Here is a tiny trained network, its code and every weight. The questions are about switching its units off for an input and a target symbol, where a switched-off unit gives its printed mean instead of its output.

import numpy as np


def w(rows, s, z=0):
    codes = np.array(rows[::2]) - 128.0
    scale = np.full(codes.shape[1], s)
    scale[-1] = z or s
    return codes * scale


def f(y):
    return np.maximum(y, 0)


def softmax(a):
    e = np.exp(a - a.max(-1, keepdims=True))
    return e / e.sum(-1, keepdims=True)


def log_softmax(a):
    a = a - a.max(-1, keepdims=True)
    return a - np.log(np.exp(a).sum(-1, keepdims=True))


def net(x, mask):
    ids = ['ΘΨβεζπ'.index(c) for c in x.split()]
    T = len(ids)
    res = E[ids] + P[:T]
    u = 0
    for l in range(2):
        r = res
        for j in range(2):
            rows = slice(4 * j, 4 * j + 4)
            q, k, v = (r @ M[l][rows].T for M in (Q, K, V))
            z = softmax(np.where(np.tri(T) > 0, q @ k.T / 4**0.5, -1e9)) @ v
            o = O[l][rows]
            res = res + np.where(mask[u + j], z, o[:, -1]) @ o[:, :-1]
        u += 2
        y = f(res @ A[l][:, :-1].T + A[l][:, -1])
        res = res + np.where(mask[u : u + 16], y, B[l][:, -1]) @ B[l][:, :-1]
        u += 16
    return log_softmax(res[-1] @ U[:, :-1].T + U[:, -1])


Q, K, V, O, A, B = {}, {}, {}, {}, {}, {}
E = w([
[200,102,6,110,152],'Θ',
[107,153,143,156,189],'Ψ',
[250,118,114,244,132],'β',
[81,28,160,168,122],'ε',
[137,86,196,96,163],'ζ',
[69,99,97,211,193],'π',
],0.016)
P = w([
[125,170,52,8,195],'0',
[152,78,77,223,47],'1',
[142,93,89,203,84],'2',
[135,107,96,193,109],'3',
[150,127,95,190,142],'4',
[154,151,98,184,169],'5',
[155,152,101,182,186],'6',
[145,159,122,166,200],'7',
[161,139,113,186,235],'8',
[142,112,120,166,253],'9',
],0.0049)
Q[0] = w([
[163,243,153,124,77],'L0H1',
[77,137,93,116,143],'L0H1',
[160,117,140,107,183],'L0H1',
[102,96,150,166,87],'L0H1',
[133,71,82,245,233],'L0H2',
[118,125,194,96,77],'L0H2',
[88,118,100,101,77],'L0H2',
[152,181,154,58,116],'L0H2',
],0.012)
K[0] = w([
[195,101,201,119,92],'L0H1',
[128,137,171,67,123],'L0H1',
[122,169,34,80,113],'L0H1',
[109,138,170,214,190],'L0H1',
[97,143,1,89,71],'L0H2',
[102,78,245,187,128],'L0H2',
[168,114,152,193,147],'L0H2',
[148,175,193,171,194],'L0H2',
],0.0093)
V[0] = w([
[171,114,184,139,118],'L0H1',
[166,45,156,88,72],'L0H1',
[53,36,166,167,144],'L0H1',
[190,85,39,141,131],'L0H1',
[140,154,176,255,124],'L0H2',
[94,124,163,177,164],'L0H2',
[91,54,186,169,208],'L0H2',
[194,148,220,140,126],'L0H2',
],0.007)
O[0] = w([
[131,100,53,73,144,87],'L0H1',
[80,54,177,28,107,36],'L0H1',
[133,88,90,171,23,237],'L0H1',
[99,110,218,169,183,241],'L0H1',
[255,93,150,177,198,127],'L0H2',
[157,142,183,111,226,141],'L0H2',
[104,104,195,120,222,191],'L0H2',
[248,116,65,112,159,2],'L0H2',
],0.0059,0.005)
A[0] = w([
[100,105,172,118,149,3],'L0N1',
[104,150,118,25,140,139],'L0N2',
[125,104,8,152,68,95],'L0N3',
[144,54,156,126,63,120],'L0N4',
[135,202,133,101,160,40],'L0N5',
[127,90,187,147,132,191],'L0N6',
[147,122,95,145,114,144],'L0N7',
[200,157,165,171,33,66],'L0N8',
[103,73,96,186,118,124],'L0N9',
[155,171,135,99,168,96],'L0N10',
[178,139,94,98,126,146],'L0N11',
[110,98,116,136,158,73],'L0N12',
[181,127,87,133,124,178],'L0N13',
[171,121,103,127,37,96],'L0N14',
[129,151,114,151,92,179],'L0N15',
[83,125,175,74,71,204],'L0N16',
],0.011,0.0049)
B[0] = w([
[116,120,75,120,77,140],'L0N1',
[173,77,52,56,31,131],'L0N2',
[94,194,176,46,130,177],'L0N3',
[147,150,103,98,209,159],'L0N4',
[136,153,86,189,140,130],'L0N5',
[151,144,180,97,178,228],'L0N6',
[122,131,146,92,146,152],'L0N7',
[60,148,78,82,192,153],'L0N8',
[142,189,143,65,130,249],'L0N9',
[115,143,43,115,97,136],'L0N10',
[150,65,114,78,161,134],'L0N11',
[179,135,129,145,139,160],'L0N12',
[80,72,154,66,148,152],'L0N13',
[74,143,118,45,233,139],'L0N14',
[54,147,187,93,149,161],'L0N15',
[100,3,110,132,124,146],'L0N16',
],0.0077,0.011)
Q[1] = w([
[151,158,131,52,113],'L1H1',
[78,219,163,147,208],'L1H1',
[148,92,134,158,114],'L1H1',
[153,75,154,108,233],'L1H1',
[117,99,205,150,209],'L1H2',
[142,149,179,117,244],'L1H2',
[51,180,158,82,176],'L1H2',
[32,195,166,36,168],'L1H2',
],0.012)
K[1] = w([
[67,145,174,130,153],'L1H1',
[87,134,69,168,141],'L1H1',
[185,123,132,101,90],'L1H1',
[119,138,51,53,132],'L1H1',
[100,124,80,103,124],'L1H2',
[89,88,11,124,143],'L1H2',
[170,72,66,84,116],'L1H2',
[182,19,73,86,66],'L1H2',
],0.012)
V[1] = w([
[157,123,229,109,186],'L1H1',
[208,124,10,96,94],'L1H1',
[83,81,206,92,51],'L1H1',
[190,34,195,241,151],'L1H1',
[113,157,164,130,106],'L1H2',
[126,138,255,100,228],'L1H2',
[16,115,152,180,74],'L1H2',
[108,2,143,30,149],'L1H2',
],0.0074)
O[1] = w([
[53,86,115,114,129,198],'L1H1',
[174,205,109,45,87,23],'L1H1',
[169,82,162,224,61,78],'L1H1',
[106,87,15,108,95,75],'L1H1',
[118,106,140,131,147,96],'L1H2',
[28,109,84,128,74,243],'L1H2',
[141,118,135,167,197,70],'L1H2',
[201,155,2,166,63,254],'L1H2',
],0.0075,0.0094)
A[1] = w([
[54,129,190,64,158,110],'L1N1',
[134,223,146,52,159,80],'L1N2',
[121,125,48,101,145,67],'L1N3',
[125,147,121,215,75,186],'L1N4',
[42,206,130,159,120,104],'L1N5',
[152,78,99,93,44,73],'L1N6',
[115,52,93,39,155,128],'L1N7',
[161,174,90,103,50,208],'L1N8',
[168,195,178,146,180,153],'L1N9',
[158,84,131,182,117,1],'L1N10',
[138,139,169,1,201,88],'L1N11',
[142,89,139,204,188,134],'L1N12',
[153,144,220,174,174,115],'L1N13',
[125,34,157,106,126,91],'L1N14',
[100,91,56,86,180,123],'L1N15',
[233,227,145,93,96,191],'L1N16',
],0.0082,0.0062)
B[1] = w([
[171,191,114,211,158,254],'L1N1',
[134,100,28,94,105,176],'L1N2',
[99,147,192,106,96,172],'L1N3',
[205,109,77,80,109,191],'L1N4',
[253,121,153,123,121,234],'L1N5',
[182,163,77,176,211,154],'L1N6',
[143,198,171,168,108,195],'L1N7',
[84,158,187,149,130,192],'L1N8',
[159,89,98,36,144,197],'L1N9',
[66,168,118,96,151,137],'L1N10',
[101,137,66,168,120,199],'L1N11',
[103,76,160,91,47,210],'L1N12',
[140,101,114,88,126,208],'L1N13',
[162,158,100,135,156,157],'L1N14',
[141,117,204,125,57,224],'L1N15',
[60,143,175,159,98,179],'L1N16',
],0.007,0.012)
U = w([
[193,169,72,108,225,136],'Θ',
[171,57,57,154,106,179],'Ψ',
[252,206,158,187,137,4],'β',
[110,151,183,214,181,184],'ε',
[192,103,161,90,131,93],'ζ',
[79,185,138,62,81,156],'π',
],0.0047,0.0037)

Each question gives the input, a string of symbols that net reads in full, and the target symbol t.
The units are the heads (4 rows each of Q, K, V and O) and the neurons (one row each of A and B). Each row of codes is followed by its name. A weight is (code - 128) times the scale printed after its matrix; where a second scale follows, it is the last column's (O, A, B and U).
mask holds one flag per unit, layer by layer, with each layer's heads first. A switched-off unit (its flag False) gives its mean, the last column of its rows in O or B, instead of its output. The means were averaged over made-up inputs and are rounded, as every weight is.
A unit's drop is (log p(t) with every unit on - log p(t) with that unit switched off) / (log p(t) with every unit on - log p(t) with every unit switched off).
The circuit of an input: a set's keep is (log p(t) with only the set's units on - log p(t) with every unit switched off) / (log p(t) with every unit on - log p(t) with every unit switched off). Starting from the 12 units with the biggest drops (on a tie, the unit counted first), units are removed one at a time, each time the one whose removal leaves the highest keep (on an exact tie, the one counted first), for as long as the keep stays at least 0.8.
units of the circuit, in order: the units of the circuit, biggest drop first
unit that matters most: the unit with the biggest drop
k most important neurons of layer l: the k neurons of layer l with the biggest drops, biggest first
drop of u: that unit's drop, to one decimal
input ζ Θ ε ζ π ε Ψ ζ, target β: units of the circuit, in order => (L1H1, L0H2)
input β Ψ ε π Ψ, target π: units of the circuit, in order => (L0H2, L1H1, L1H2, L0N8)
input π π ε ε ζ ε, target ε: units of the circuit, in order => (L1H2, L0H2, L1H1, L1N1)
input ε ζ ε, target Ψ: units of the circuit, in order => (L1H2, L0N16, L0H1)
input β β β Ψ ε β ε, target π: units of the circuit, in order => (L1H1, L0H2, L1H2, L0N11)
input β π ζ ε, target π: units of the circuit, in order => (L0H2, L1H1, L1H2)
input β ε π π β, target π: 2 most important neurons of layer 0 => (L0N8, L0N11)
input Θ π β Ψ π π, target β: units of the circuit, in order => (L0H2, L1N5, L1H1)
input β π β π ε π ζ, target π: unit that matters most => L0H2
input Θ π β ε π Θ, target ζ: 3 most important neurons of layer 1 => (L1N9, L1N1, L1N13)
input Θ ε ε Θ ζ, target ζ: 2 most important neurons of layer 1 => (L1N9, L1N13)
input Ψ π ε ε ε ε ζ Ψ ε, target Θ: 3 most important neurons of layer 0 => (L0N6, L0N10, L0N5)
input ε ε β ζ, target Ψ: 2 most important neurons of layer 0 => (L0N16, L0N9)
input Ψ β π π, target Θ: unit that matters most => L0H1
input ε ζ π Θ, target π: 2 most important neurons of layer 0 => (L0N3, L0N6)
input ζ Θ ζ Ψ Ψ π, target β: 2 most important neurons of layer 0 => (L0N2, L0N16)
input ζ Ψ ε ε π β β β Ψ, target β: 3 most important neurons of layer 0 => (L0N2, L0N16, L0N9)
input Θ π ζ Θ ε π Θ Ψ, target ζ: 2 most important neurons of layer 0 => (L0N2, L0N6)
input ζ π ε, target β: drop of L0N2 => 0.6
input Ψ ζ π ε ε β Ψ Ψ, target Θ: 2 most important neurons of layer 0 => (L0N10, L0N6)
input ε ζ β β, target Ψ: unit that matters most => L0H1
input Ψ Ψ ζ ζ π ζ π π, target Θ: drop of L0N10 => 0.4
input Ψ Ψ π ζ ε ζ Ψ ζ, target Θ: drop of L0H1 => 0.6
input ε ε ε π, target Ψ: drop of L1N4 => 0.1
